Below are the code and all the weights of a small trained network. Each question names an input and a class and asks about switching units off, where a switched-off unit gives its printed mean instead of its output.

import numpy as np


def w(rows, s, z=0):
    codes = np.array(rows[::2]) - 128.0
    scale = np.full(codes.shape[1], s)
    scale[-1] = z or s
    return codes * scale


def norm(h):
    return h / np.sqrt((h * h).mean(-1, keepdims=True) + 1e-5)


def f(y):
    return y / 2 * (1 + np.tanh(0.7978845608 * (y + 0.044715 * y**3)))


def log_softmax(a):
    a = a - a.max(-1, keepdims=True)
    return a - np.log(np.exp(a).sum(-1, keepdims=True))


def net(x, mask):
    res = np.array(x, float).reshape(1, 2) / 4 @ E
    u = 0
    for l in range(2):
        y = f(norm(res) @ A[l][:, :-1].T + A[l][:, -1])
        res = res + np.where(mask[u : u + 3], y, B[l][:, -1]) @ B[l][:, :-1]
        u += 3
    return log_softmax(norm(res)[-1] @ U[:, :-1].T + U[:, -1])


A, B = {}, {}
E = w([
[53,127,180,83,110,10,68,148,178,166,109],'x0',
[181,66,83,158,131,60,141,210,118,83,152],'x1',
],0.011)
A[0] = w([
[138,158,90,126,114,196,112,5,132,233,104,4],'0.n0',
[202,239,77,133,158,190,193,50,41,124,124,109],'0.n1',
[37,247,108,110,2,228,42,156,89,225,160,59],'0.n2',
],0.0055,0.0018)
B[0] = w([
[46,81,78,230,171,96,131,66,130,32,163,206],'0.n0',
[198,177,144,80,74,81,62,183,114,160,59,254],'0.n1',
[146,108,3,114,7,80,188,206,165,116,180,210],'0.n2',
],0.011,0.007)
A[1] = w([
[184,234,90,61,85,68,38,187,92,243,57,101],'1.n0',
[112,239,2,163,183,245,144,150,42,134,40,131],'1.n1',
[91,154,194,139,86,100,135,112,217,223,168,3],'1.n2',
],0.0062,0.0019)
B[1] = w([
[147,9,119,157,109,188,158,67,154,142,85,254],'1.n0',
[49,210,162,26,230,38,59,185,138,200,231,200],'1.n1',
[171,164,139,115,120,107,58,148,51,203,137,159],'1.n2',
],0.011,0.0085)
U = w([
[194,167,128,2,119,73,40,174,123,251,66,160],'0',
[100,188,62,162,132,15,151,194,114,51,191,230],'1',
[172,21,61,221,39,156,199,61,156,112,99,73],'2',
[70,177,240,114,197,183,220,75,40,106,153,1],'3',
[120,232,211,178,177,228,212,100,164,140,126,16],'4',
],0.0089,0.0044)

Each question gives the input, the list of numbers given to net, and the class t.
The units are the neurons (one row each of A and B). Each row of codes is followed by its name. A weight is (code - 128) times the scale printed after its matrix; where a second scale follows, it is the last column's (A, B and U).
mask holds one flag per neuron, layer by layer. A switched-off neuron (its flag False) gives its mean, the last column of its row in B, instead of its output. The means were averaged over made-up inputs and are rounded, as every weight is.
A unit's drop is (log p(t) with every unit on - log p(t) with that unit switched off) / (log p(t) with every unit on - log p(t) with every unit switched off).
The circuit of an input: a set's keep is (log p(t) with only the set's units on - log p(t) with every unit switched off) / (log p(t) with every unit on - log p(t) with every unit switched off). Starting from all 6 units, units are removed one at a time, each time the one whose removal leaves the highest keep (on an exact tie, the one counted first), for as long as the keep stays at least 0.8.
units of the circuit, in order: the units of the circuit, biggest drop first
top k neurons: the k neurons with the biggest drops, biggest first
k most important neurons of layer l: the k neurons of layer l with the biggest drops, biggest first
drop when u is switched off: that unit's drop, to one decimal
input [-7,5], class 0: top 2 neurons	(0.n0 1.n1)
input [-4,-1], class 0: most important neuron of layer 0	(0.n2)
input [4,-8], class 1: top 2 neurons	(1.n0 0.n1)
input [1,-7], class 1: top 2 neurons	(1.n0 0.n0)
input [2,-7], class 1: top 3 neurons	(1.n0 0.n0 0.n2)
input [-5,-5], class 0: top 2 neurons	(0.n1 1.n1)
input [7,-8], class 1: top 3 neurons	(0.n1 0.n2 0.n0)
input [-5,-8], class 1: units of the circuit, in order	(0.n0 1.n1)
input [3,-2], class 2: 2 most important neurons of layer 0	(0.n2 0.n0)
input [0,2], class 2: top 3 neurons	(1.n1 1.n2 0.n2)
input [-7,-3], class 0: top 2 neurons	(1.n1 0.n1)
input [6,-7], class 1: units of the circuit, in order	(0.n1 0.n2)
input [3,0], class 2: top 2 neurons	(0.n0 1.n0)
input [-6,-6], class 0: units of the circuit, in order	(0.n1)
input [3,-3], class 2: top 2 neurons	(0.n2 1.n1)
input [-5,3], class 0: top 2 neurons	(1.n1 0.n2)
input [2,-1], class 2: top 3 neurons	(1.n1 0.n0 0.n2)
input [-1,-1], class 2: top 2 neurons	(0.n1 1.n0)
input [-1,-5], class 1: top 2 neurons	(0.n0 1.n0)
input [-8,1], class 0: most important neuron of layer 0	(0.n1)
input [-4,-5], class 1: 2 most important neurons of layer 1	(1.n1 1.n2)
input [-7,7], class 0: 2 most important neurons of layer 0	(0.n0 0.n2)
input [0,-5], class 1: drop when 0.n0 is switched off	0.5
input [0,0], class 2: drop when 1.n2 is switched off	0.0
input [0,-6], class 1: drop when 0.n0 is switched off	0.5
input [2,-3], class 2: drop when 1.n1 is switched off	0.7
input [-3,-4], class 1: most important neuron of layer 1	(1.n1)
